Below are the code and all the weights of a small trained network. Each question names an input and a class and asks about switching units off, where a switched-off unit gives its printed mean instead of its output.

import numpy as np


def w(rows, s, z=0):
    codes = np.array(rows[::2]) - 128.0
    scale = np.full(codes.shape[1], s)
    scale[-1] = z or s
    return codes * scale


def f(y):
    return np.maximum(y, 0)


def log_softmax(a):
    a = a - a.max(-1, keepdims=True)
    return a - np.log(np.exp(a).sum(-1, keepdims=True))


def net(x, mask):
    res = np.array(x, float).reshape(1, 5) / 4 @ E
    y = f(res @ A[0][:, :-1].T + A[0][:, -1])
    res = res + np.where(mask, y, B[0][:, -1]) @ B[0][:, :-1]
    return log_softmax(res[-1] @ U[:, :-1].T + U[:, -1])


A, B = {}, {}
E = w([
[169,2,71,61,210,46,144],'x0',
[127,127,130,133,129,126,129],'x1',
[181,132,160,252,221,152,206],'x2',
[144,45,51,192,105,172,58],'x3',
[169,105,249,101,172,158,47],'x4',
],0.0077)
A[0] = w([
[142,100,213,102,147,152,35,95],'neuron 0',
[168,46,125,78,174,75,137,6],'neuron 1',
[151,70,91,202,111,168,51,98],'neuron 2',
[85,220,185,193,34,236,103,30],'neuron 3',
[226,119,165,253,203,154,206,36],'neuron 4',
[137,178,212,97,164,86,186,102],'neuron 5',
[170,136,140,228,221,156,207,21],'neuron 6',
[179,108,211,105,182,179,65,44],'neuron 7',
[92,154,35,141,96,109,205,42],'neuron 8',
[181,117,217,109,170,147,48,22],'neuron 9',
[160,57,66,215,120,204,32,85],'neuron 10',
],0.0066,0.0024)
B[0] = w([
[124,130,84,169,51,116,189,190],'neuron 0',
[173,66,44,111,176,186,166,199],'neuron 1',
[75,206,157,100,169,41,145,193],'neuron 2',
[201,74,1,71,225,233,152,253],'neuron 3',
[184,103,149,50,55,119,47,253],'neuron 4',
[86,201,137,118,157,48,138,205],'neuron 5',
[176,139,164,66,69,124,96,234],'neuron 6',
[159,121,79,186,85,70,206,188],'neuron 7',
[126,89,116,184,60,113,188,214],'neuron 8',
[141,125,63,195,83,101,223,185],'neuron 9',
[59,248,130,95,180,21,142,214],'neuron 10',
],0.007,0.0072)
U = w([
[172,106,70,112,233,183,152,74],'0',
[130,133,111,253,38,109,198,73],'1',
[151,135,144,58,25,125,39,106],'2',
[85,230,149,133,214,67,141,93],'3',
[120,135,134,144,136,134,122,254],'4',
[84,115,186,196,165,157,101,156],'5',
],0.012,0.0083)

Each question gives the input, the list of numbers given to net, and the class t.
The units are the neurons (one row each of A and B). Each row of codes is followed by its name. A weight is (code - 128) times the scale printed after its matrix; where a second scale follows, it is the last column's (A, B and U).
mask holds one flag per neuron, in row order. A switched-off neuron (its flag False) gives its mean, the last column of its row in B, instead of its output. The means were averaged over made-up inputs and are rounded, as every weight is.
A unit's drop is (log p(t) with every unit on - log p(t) with that unit switched off) / (log p(t) with every unit on - log p(t) with every unit switched off).
The circuit of an input: a set's keep is (log p(t) with only the set's units on - log p(t) with every unit switched off) / (log p(t) with every unit on - log p(t) with every unit switched off). Starting from all 11 units, units are removed one at a time, each time the one whose removal leaves the highest keep (on an exact tie, the one counted first), for as long as the keep stays at least 0.8.
units of the circuit, in order: the units of the circuit, biggest drop first
most important unit: the unit with the biggest drop
k most important neurons: the k neurons with the biggest drops, biggest first
drop when u is switched off: that unit's drop, to one decimal
input [-5,-3,6,0,4], class 2: 2 most important neurons => neuron 4; neuron 6
input [6,8,-7,4,-6], class 4: units of the circuit, in order => neuron 3; neuron 4; neuron 6
input [-1,4,4,-4,7], class 1: units of the circuit, in order => neuron 9; neuron 7
input [0,1,6,5,-3], class 2: units of the circuit, in order => neuron 4; neuron 6
input [4,1,-2,-2,-7], class 1: most important unit => neuron 3
input [-6,-7,-2,7,-3], class 3: 3 most important neurons => neuron 10; neuron 2; neuron 1
input [-1,-3,8,6,-6], class 2: 2 most important neurons => neuron 4; neuron 6
input [-4,-8,-7,-7,2], class 4: units of the circuit, in order => neuron 4; neuron 3
input [5,-3,-6,3,7], class 1: units of the circuit, in order => neuron 0; neuron 9; neuron 7
input [2,5,-6,8,5], class 3: units of the circuit, in order => neuron 10; neuron 2
input [-2,8,-3,4,3], class 4: 3 most important neurons => neuron 4; neuron 5; neuron 6
input [4,-6,-2,6,2], class 3: 3 most important neurons => neuron 10; neuron 3; neuron 2
input [1,2,4,-1,-1], class 2: 3 most important neurons => neuron 4; neuron 3; neuron 6
input [6,-1,4,2,-7], class 1: units of the circuit, in order => neuron 3
input [-4,-8,8,8,8], class 1: 3 most important neurons => neuron 7; neuron 9; neuron 0
input [-7,6,3,6,1], class 0: 2 most important neurons => neuron 3; neuron 5
input [-4,-1,-1,6,5], class 3: 2 most important neurons => neuron 10; neuron 2
input [-7,4,8,-3,1], class 2: 3 most important neurons => neuron 4; neuron 6; neuron 1
input [0,-7,7,-5,0], class 2: drop when neuron 1 is switched off => 0.0
input [-3,-3,6,-5,-2], class 2: drop when neuron 10 is switched off => 0.1
